Below are the code and all the weights of a small trained network. Each question names an input and a class and asks about switching units off, where a switched-off unit gives its printed mean instead of its output.

import numpy as np


def w(rows, s, z=0):
    codes = np.array(rows[::2]) - 128.0
    scale = np.full(codes.shape[1], s)
    scale[-1] = z or s
    return codes * scale


def f(y):
    return np.maximum(y, 0)


def log_softmax(a):
    a = a - a.max(-1, keepdims=True)
    return a - np.log(np.exp(a).sum(-1, keepdims=True))


def net(x, mask):
    res = np.array(x, float).reshape(1, 7) / 4 @ E
    y = f(res @ A[0][:, :-1].T + A[0][:, -1])
    res = res + np.where(mask, y, B[0][:, -1]) @ B[0][:, :-1]
    return log_softmax(res[-1] @ U[:, :-1].T + U[:, -1])


A, B = {}, {}
E = w([
[144,65,137,31],'x0',
[129,126,129,128],'x1',
[140,140,249,126],'x2',
[128,128,128,127],'x3',
[127,129,128,127],'x4',
[128,127,128,128],'x5',
[28,101,146,123],'x6',
],0.02)
A[0] = w([
[68,107,183,122,102],'neuron 0',
[233,165,158,107,181],'neuron 1',
[118,91,57,100,183],'neuron 2',
[158,184,70,203,179],'neuron 3',
[102,207,128,250,254],'neuron 4',
[111,160,76,197,161],'neuron 5',
[25,105,136,128,158],'neuron 6',
[111,170,154,162,128],'neuron 7',
[91,108,70,124,161],'neuron 8',
[241,149,108,131,228],'neuron 9',
[94,89,204,105,109],'neuron 10',
[109,131,35,114,209],'neuron 11',
[162,139,40,143,187],'neuron 12',
],0.012,0.0095)
B[0] = w([
[105,187,131,67,173],'neuron 0',
[218,101,161,169,198],'neuron 1',
[115,69,49,139,196],'neuron 2',
[152,199,91,101,212],'neuron 3',
[117,253,168,172,250],'neuron 4',
[96,213,89,113,199],'neuron 5',
[30,136,116,139,202],'neuron 6',
[119,134,176,158,162],'neuron 7',
[89,101,44,169,185],'neuron 8',
[241,126,118,83,211],'neuron 9',
[141,173,131,51,182],'neuron 10',
[108,94,30,135,212],'neuron 11',
[141,171,25,65,202],'neuron 12',
],0.011,0.024)
U = w([
[126,188,102,27,238],'0',
[172,18,72,101,6],'1',
[43,136,89,249,86],'2',
[47,2,95,125,149],'3',
[188,148,202,242,153],'4',
[191,26,216,97,184],'5',
[53,155,234,176,17],'6',
],0.0095,0.0026)

Each question gives the input, the list of numbers given to net, and the class t.
The units are the neurons (one row each of A and B). Each row of codes is followed by its name. A weight is (code - 128) times the scale printed after its matrix; where a second scale follows, it is the last column's (A, B and U).
mask holds one flag per neuron, in row order. A switched-off neuron (its flag False) gives its mean, the last column of its row in B, instead of its output. The means were averaged over made-up inputs and are rounded, as every weight is.
A unit's drop is (log p(t) with every unit on - log p(t) with that unit switched off) / (log p(t) with every unit on - log p(t) with every unit switched off).
The circuit of an input: a set's keep is (log p(t) with only the set's units on - log p(t) with every unit switched off) / (log p(t) with every unit on - log p(t) with every unit switched off). Starting from the 12 units with the biggest drops (on a tie, the unit counted first), units are removed one at a time, each time the one whose removal leaves the highest keep (on an exact tie, the one counted first), for as long as the keep stays at least 0.8.
units of the circuit, in order: the units of the circuit, biggest drop first
most important unit: the unit with the biggest drop
top k neurons: the k neurons with the biggest drops, biggest first
drop when u is switched off: that unit's drop, to one decimal
input [-3,-1,-2,-5,-8,6,1], class 2: most important unit : neuron 9
input [2,7,0,8,-1,6,0], class 1: units of the circuit, in order : neuron 4; neuron 5
input [0,-8,-2,-6,-1,6,1], class 2: units of the circuit, in order : neuron 9; neuron 10
input [-6,5,1,-1,0,-3,-3], class 4: units of the circuit, in order : neuron 4; neuron 11
input [1,-7,-7,6,7,5,-6], class 1: top 3 neurons : neuron 4; neuron 2; neuron 11
input [0,8,7,7,0,1,4], class 6: top 4 neurons : neuron 12; neuron 9; neuron 3; neuron 11
input [-3,-6,-2,7,2,3,1], class 2: top 3 neurons : neuron 9; neuron 10; neuron 0
input [-7,8,-4,6,6,7,-1], class 0: top 2 neurons : neuron 3; neuron 12
input [7,0,0,-8,3,1,5], class 3: top 2 neurons : neuron 4; neuron 3
input [-7,1,5,6,-8,0,-7], class 4: drop when neuron 6 is switched off : 0.0
input [2,-4,-1,2,2,8,-8], class 1: drop when neuron 4 is switched off : 0.1
input [7,-4,3,5,-1,-4,0], class 5: drop when neuron 12 is switched off : 0.2
input [-3,-2,-8,7,6,-3,1], class 2: drop when neuron 0 is switched off : 0.2
input [-3,2,3,5,3,-8,0], class 4: top neuron : neuron 6
